Below is a small trained network, with its code and all its weights. Each question gives an input and a class and asks what happens when units are switched off, that is, made to give their printed mean instead of their output.

import numpy as np


def w(rows, s, z=0):
    codes = np.array(rows[::2]) - 128.0
    scale = np.full(codes.shape[1], s)
    scale[-1] = z or s
    return codes * scale


def f(y):
    return y / 2 * (1 + np.tanh(0.7978845608 * (y + 0.044715 * y**3)))


def log_softmax(a):
    a = a - a.max(-1, keepdims=True)
    return a - np.log(np.exp(a).sum(-1, keepdims=True))


def net(x, mask):
    res = np.array(x, float).reshape(1, 8) / 4 @ E
    y = f(res @ A[0][:, :-1].T + A[0][:, -1])
    res = res + np.where(mask, y, B[0][:, -1]) @ B[0][:, :-1]
    return log_softmax(res[-1] @ U[:, :-1].T + U[:, -1])


A, B = {}, {}
E = w([
[142,139,137,120,132,119,120,122,116,131,131],'x0',
[134,135,132,128,128,125,118,125,127,126,131],'x1',
[97,125,108,130,133,145,147,136,139,132,124],'x2',
[177,218,52,199,11,134,167,145,121,161,85],'x3',
[144,115,138,137,118,120,118,130,130,122,125],'x4',
[175,108,35,72,184,63,88,98,233,183,127],'x5',
[136,130,140,132,131,126,120,130,127,132,125],'x6',
[157,170,171,138,183,75,212,128,169,36,75],'x7',
],0.013)
A[0] = w([
[188,115,30,102,184,59,95,121,230,184,125,155],'N1',
[100,63,152,82,227,126,110,117,148,117,155,178],'N2',
[113,137,175,101,238,69,182,136,166,3,111,177],'N3',
[87,60,174,108,195,140,105,122,92,69,164,253],'N4',
[114,135,104,129,109,125,121,137,80,124,115,247],'N5',
[150,199,138,148,182,90,199,137,188,12,82,132],'N6',
[80,71,161,88,190,129,74,131,95,136,139,222],'N7',
[121,118,131,109,111,109,140,111,70,91,140,195],'N8',
],0.017,0.0052)
B[0] = w([
[104,125,106,56,108,28,66,70,154,122,149,244],'N1',
[139,71,139,122,161,119,104,180,51,60,182,224],'N2',
[237,89,106,129,188,160,127,62,73,119,77,254],'N3',
[101,181,107,102,216,183,97,117,209,232,82,221],'N4',
[130,125,105,129,96,175,135,163,99,154,141,157],'N5',
[139,158,243,151,110,45,251,106,161,120,159,248],'N6',
[14,131,180,146,118,151,137,174,163,81,180,206],'N7',
[123,125,133,156,114,153,165,158,144,107,120,156],'N8',
],0.019,0.036)
U = w([
[59,102,151,124,153,220,121,194,173,146,156,148],'0',
[149,127,141,141,230,169,191,140,138,108,45,143],'1',
[121,125,70,203,26,200,159,196,35,144,133,253],'2',
[129,158,185,191,85,129,244,183,134,108,137,72],'3',
[48,77,110,55,164,96,66,164,170,64,182,156],'4',
[169,43,123,55,209,79,118,87,114,39,131,73],'5',
[98,169,21,62,49,87,52,151,215,197,117,137],'6',
[113,146,155,86,104,31,172,69,254,125,149,27],'7',
],0.0086,0.0049)

Each question gives the input, the list of numbers given to net, and the class t.
The units are the neurons (one row each of A and B). Each row of codes is followed by its name. A weight is (code - 128) times the scale printed after its matrix; where a second scale follows, it is the last column's (A, B and U).
mask holds one flag per neuron, in row order. A switched-off neuron (its flag False) gives its mean, the last column of its row in B, instead of its output. The means were averaged over made-up inputs and are rounded, as every weight is.
A unit's drop is (log p(t) with every unit on - log p(t) with that unit switched off) / (log p(t) with every unit on - log p(t) with every unit switched off).
The circuit of an input: a set's keep is (log p(t) with only the set's units on - log p(t) with every unit switched off) / (log p(t) with every unit on - log p(t) with every unit switched off). Starting from all 8 units, units are removed one at a time, each time the one whose removal leaves the highest keep (on an exact tie, the one counted first), for as long as the keep stays at least 0.8.
circuit, biggest first: the units of the circuit, biggest drop first
unit that matters most: the unit with the biggest drop
k most important neurons: the k neurons with the biggest drops, biggest first
drop when u is switched off: that unit's drop, to one decimal
input [8,-5,-7,-2,-1,-2,2,6], class 1: circuit, biggest first -> (N1)
input [4,2,0,-7,-1,-4,8,2], class 1: 2 most important neurons -> (N3 N4)
input [-4,-4,-6,4,-3,-5,-4,-8], class 2: 2 most important neurons -> (N6 N1)
input [7,6,4,5,-4,-1,2,7], class 3: circuit, biggest first -> (N1 N6)
input [-2,7,1,8,0,-2,5,-4], class 2: 3 most important neurons -> (N1 N6 N4)
input [-6,7,-7,3,1,1,7,2], class 7: 2 most important neurons -> (N3 N2)
input [0,4,5,-1,0,3,0,-1], class 4: 2 most important neurons -> (N3 N6)
input [-2,4,2,7,-4,-1,8,-2], class 2: circuit, biggest first -> (N1 N6 N4)
input [2,7,0,1,2,6,-8,7], class 7: 3 most important neurons -> (N6 N1 N2)
input [4,3,-2,0,8,4,-4,-4], class 4: 3 most important neurons -> (N6 N3 N4)
input [-6,1,-6,1,3,-1,-4,3], class 3: circuit, biggest first -> (N1 N4)
input [-7,-4,3,1,0,-3,2,8], class 3: circuit, biggest first -> (N6 N1)
input [4,4,4,-1,-5,5,7,-2], class 4: circuit, biggest first -> (N3 N6)
input [2,4,-4,-5,-2,-2,0,-4], class 0: unit that matters most -> N1
input [-2,-3,6,-7,-7,-2,4,-5], class 0: 2 most important neurons -> (N1 N4)
input [-2,-2,0,6,0,-2,3,8], class 3: circuit, biggest first -> (N1 N6)
input [4,-5,4,6,7,3,-2,-2], class 6: circuit, biggest first -> (N6 N2)
input [-7,-6,0,-5,-4,-1,5,1], class 1: 2 most important neurons -> (N1 N4)
input [-4,3,4,-8,2,-4,3,1], class 1: 3 most important neurons -> (N3 N4 N1)
input [-2,0,3,-3,2,-3,7,8], class 1: most important neuron -> (N3)
input [0,3,-5,2,-2,-3,1,0], class 2: 2 most important neurons -> (N6 N1)
input [3,5,6,4,-2,-1,-3,-7], class 2: 2 most important neurons -> (N1 N6)
input [-4,7,-6,-4,-4,0,-4,6], class 1: 2 most important neurons -> (N1 N4)
input [-4,8,7,8,-6,-7,-4,1], class 3: drop when N3 is switched off -> 0.1
input [6,-2,6,-4,6,-6,7,7], class 1: drop when N3 is switched off -> 0.1
input [5,-2,5,5,-7,-5,5,6], class 3: drop when N1 is switched off -> 0.6
input [-4,-7,8,-4,7,-2,8,-6], class 0: unit that matters most -> N1
input [-1,6,-3,-3,-8,-1,0,-7], class 0: drop when N1 is switched off -> 0.5
